Here is a tiny trained network, its code and every weight. The questions are about switching its units off for an input and a class, where a switched-off unit gives its printed mean instead of its output.

import numpy as np


def w(rows, s, z=0):
    codes = np.array(rows[::2]) - 128.0
    scale = np.full(codes.shape[1], s)
    scale[-1] = z or s
    return codes * scale


def f(y):
    return y / 2 * (1 + np.tanh(0.7978845608 * (y + 0.044715 * y**3)))


def log_softmax(a):
    a = a - a.max(-1, keepdims=True)
    return a - np.log(np.exp(a).sum(-1, keepdims=True))


def net(x, mask):
    res = np.array(x, float).reshape(1, 8) / 4 @ E
    y = f(res @ A[0][:, :-1].T + A[0][:, -1])
    res = res + np.where(mask, y, B[0][:, -1]) @ B[0][:, :-1]
    return log_softmax(res[-1] @ U[:, :-1].T + U[:, -1])


A, B = {}, {}
E = w([
[117,164,149],'x0',
[107,97,108],'x1',
[73,204,141],'x2',
[152,119,48],'x3',
[30,140,2],'x4',
[16,50,147],'x5',
[167,95,68],'x6',
[194,204,74],'x7',
],0.007)
A[0] = w([
[129,141,74,70],'neuron 1',
[91,85,132,103],'neuron 2',
[119,166,121,148],'neuron 3',
[69,133,108,104],'neuron 4',
[134,144,90,170],'neuron 5',
[83,138,140,123],'neuron 6',
[118,212,120,174],'neuron 7',
[117,113,108,234],'neuron 8',
[97,122,128,133],'neuron 9',
[124,6,113,135],'neuron 10',
[126,112,87,89],'neuron 11',
[163,154,117,61],'neuron 12',
[117,158,126,180],'neuron 13',
[119,136,192,88],'neuron 14',
[117,132,192,99],'neuron 15',
[75,83,68,254],'neuron 16',
[143,202,178,87],'neuron 17',
[164,138,149,101],'neuron 18',
[132,137,124,136],'neuron 19',
[215,149,170,148],'neuron 20',
[128,131,87,77],'neuron 21',
[106,69,90,128],'neuron 22',
],0.018,0.0062)
B[0] = w([
[133,74,167,155],'neuron 1',
[126,129,186,170],'neuron 2',
[78,122,83,148],'neuron 3',
[176,120,150,173],'neuron 4',
[76,122,156,164],'neuron 5',
[175,161,143,160],'neuron 6',
[74,159,131,186],'neuron 7',
[3,166,115,177],'neuron 8',
[156,168,173,151],'neuron 9',
[30,146,168,214],'neuron 10',
[107,60,183,148],'neuron 11',
[160,98,199,145],'neuron 12',
[59,163,126,153],'neuron 13',
[159,30,248,173],'neuron 14',
[147,21,234,176],'neuron 15',
[91,149,126,246],'neuron 16',
[85,88,151,185],'neuron 17',
[189,116,180,152],'neuron 18',
[141,106,76,132],'neuron 19',
[177,183,154,216],'neuron 20',
[143,71,215,144],'neuron 21',
[32,64,105,184],'neuron 22',
],0.0066,0.013)
U = w([
[248,103,78,67],'0',
[137,146,18,255],'1',
[136,1,80,39],'2',
],0.0088,0.003)

Each question gives the input, the list of numbers given to net, and the class t.
The units are the neurons (one row each of A and B). Each row of codes is followed by its name. A weight is (code - 128) times the scale printed after its matrix; where a second scale follows, it is the last column's (A, B and U).
mask holds one flag per neuron, in row order. A switched-off neuron (its flag False) gives its mean, the last column of its row in B, instead of its output. The means were averaged over made-up inputs and are rounded, as every weight is.
A unit's drop is (log p(t) with every unit on - log p(t) with that unit switched off) / (log p(t) with every unit on - log p(t) with every unit switched off).
The circuit of an input: a set's keep is (log p(t) with only the set's units on - log p(t) with every unit switched off) / (log p(t) with every unit on - log p(t) with every unit switched off). Starting from the 12 units with the biggest drops (on a tie, the unit counted first), units are removed one at a time, each time the one whose removal leaves the highest keep (on an exact tie, the one counted first), for as long as the keep stays at least 0.8.
units of the circuit, in order: the units of the circuit, biggest drop first
k most important neurons: the k neurons with the biggest drops, biggest first
drop when u is switched off: that unit's drop, to one decimal
input [-7,1,-4,-6,-5,-7,-1,-7], class 0: units of the circuit, in order => [neuron 20; neuron 22]
input [-8,5,4,-6,-3,-6,-5,-3], class 0: units of the circuit, in order => [neuron 22; neuron 10]
input [4,-8,-3,-2,-3,-3,1,-6], class 0: units of the circuit, in order => [neuron 20; neuron 22; neuron 10]
input [-8,-8,-6,-7,-8,2,1,2], class 0: units of the circuit, in order => [neuron 20]
input [-6,2,-3,-6,8,-8,8,5], class 2: 3 most important neurons => [neuron 1; neuron 21; neuron 11]
input [4,4,-5,-2,-2,4,-7,5], class 0: 2 most important neurons => [neuron 22; neuron 10]
input [-7,-3,-8,-4,4,-4,-7,-6], class 1: 2 most important neurons => [neuron 14; neuron 15]
input [6,-7,-6,7,8,-5,8,5], class 2: drop when neuron 1 is switched off => 0.2
input [1,-1,5,2,-5,-5,2,-5], class 0: drop when neuron 3 is switched off => 0.0
input [1,7,-2,6,-4,-2,-7,1], class 0: drop when neuron 10 is switched off => 0.2
input [1,-1,3,2,1,2,-2,-2], class 1: drop when neuron 15 is switched off => 0.1
